Below is a small trained network, with its code and all its weights. Each question gives an input and a class and asks what happens when units are switched off, that is, made to give their printed mean instead of their output.

import numpy as np


def w(rows, s, z=0):
    codes = np.array(rows[::2]) - 128.0
    scale = np.full(codes.shape[1], s)
    scale[-1] = z or s
    return codes * scale


def f(y):
    return y / 2 * (1 + np.tanh(0.7978845608 * (y + 0.044715 * y**3)))


def log_softmax(a):
    a = a - a.max(-1, keepdims=True)
    return a - np.log(np.exp(a).sum(-1, keepdims=True))


def net(x, mask):
    res = np.array(x, float).reshape(1, 4) / 4 @ E
    y = f(res @ A[0][:, :-1].T + A[0][:, -1])
    res = res + np.where(mask, y, B[0][:, -1]) @ B[0][:, :-1]
    return log_softmax(res[-1] @ U[:, :-1].T + U[:, -1])


A, B = {}, {}
E = w([
[91,126,212,131,227,49],'x0',
[69,114,73,193,159,192],'x1',
[186,202,141,217,135,94],'x2',
[99,161,8,113,84,67],'x3',
],0.014)
A[0] = w([
[116,128,123,100,124,187,88],'n1',
[175,180,160,74,135,83,190],'n2',
[162,96,116,159,143,174,98],'n3',
[108,134,138,150,178,122,113],'n4',
[167,6,144,72,73,161,198],'n5',
[131,103,152,146,201,133,245],'n6',
[144,83,156,180,247,105,219],'n7',
[156,112,141,196,158,127,162],'n8',
[96,150,113,170,132,116,3],'n9',
[79,67,118,77,188,109,138],'n10',
[149,122,12,150,87,162,220],'n11',
[104,140,86,93,135,62,180],'n12',
[123,106,107,136,95,130,25],'n13',
[158,208,94,172,91,108,151],'n14',
],0.016,0.0049)
B[0] = w([
[107,132,173,134,142,200,155],'n1',
[145,164,87,154,185,66,204],'n2',
[171,163,154,149,154,129,155],'n3',
[105,120,146,65,69,154,166],'n4',
[61,109,114,52,109,55,192],'n5',
[112,154,216,82,65,192,196],'n6',
[72,150,195,11,89,204,236],'n7',
[126,164,190,85,154,154,178],'n8',
[100,100,82,114,128,154,146],'n9',
[95,48,58,101,117,58,180],'n10',
[84,15,105,137,66,235,252],'n11',
[124,111,59,65,129,31,181],'n12',
[139,118,103,134,115,173,147],'n13',
[46,63,130,105,74,89,202],'n14',
],0.011,0.025)
U = w([
[169,254,228,119,194,170,111],'0',
[226,171,78,135,246,11,136],'1',
[141,88,107,250,153,252,1],'2',
[38,71,125,69,119,155,198],'3',
],0.0083,0.0058)

Each question gives the input, the list of numbers given to net, and the class t.
The units are the neurons (one row each of A and B). Each row of codes is followed by its name. A weight is (code - 128) times the scale printed after its matrix; where a second scale follows, it is the last column's (A, B and U).
mask holds one flag per neuron, in row order. A switched-off neuron (its flag False) gives its mean, the last column of its row in B, instead of its output. The means were averaged over made-up inputs and are rounded, as every weight is.
A unit's drop is (log p(t) with every unit on - log p(t) with that unit switched off) / (log p(t) with every unit on - log p(t) with every unit switched off).
The circuit of an input: a set's keep is (log p(t) with only the set's units on - log p(t) with every unit switched off) / (log p(t) with every unit on - log p(t) with every unit switched off). Starting from the 12 units with the biggest drops (on a tie, the unit counted first), units are removed one at a time, each time the one whose removal leaves the highest keep (on an exact tie, the one counted first), for as long as the keep stays at least 0.8.
units of the circuit, in order: the units of the circuit, biggest drop first
most important unit: the unit with the biggest drop
top k neurons: the k neurons with the biggest drops, biggest first
drop of u: that unit's drop, to one decimal
input [-1,3,7,-3], class 0: units of the circuit, in order => (n11, n10)
input [-2,-8,5,-5], class 1: units of the circuit, in order => (n2, n11)
input [-5,-8,5,-8], class 1: units of the circuit, in order => (n7, n11)
input [-5,4,-2,1], class 2: most important unit => n7
input [-6,0,7,-4], class 2: top 2 neurons => (n7, n5)
input [7,-5,8,8], class 1: top 2 neurons => (n2, n11)
input [8,-7,1,-2], class 0: drop of n2 => 0.2
input [3,-3,8,-1], class 0: drop of n11 => 0.5
input [7,-4,-6,5], class 1: drop of n5 => 0.0
input [-5,1,5,-6], class 0: drop of n10 => 0.1
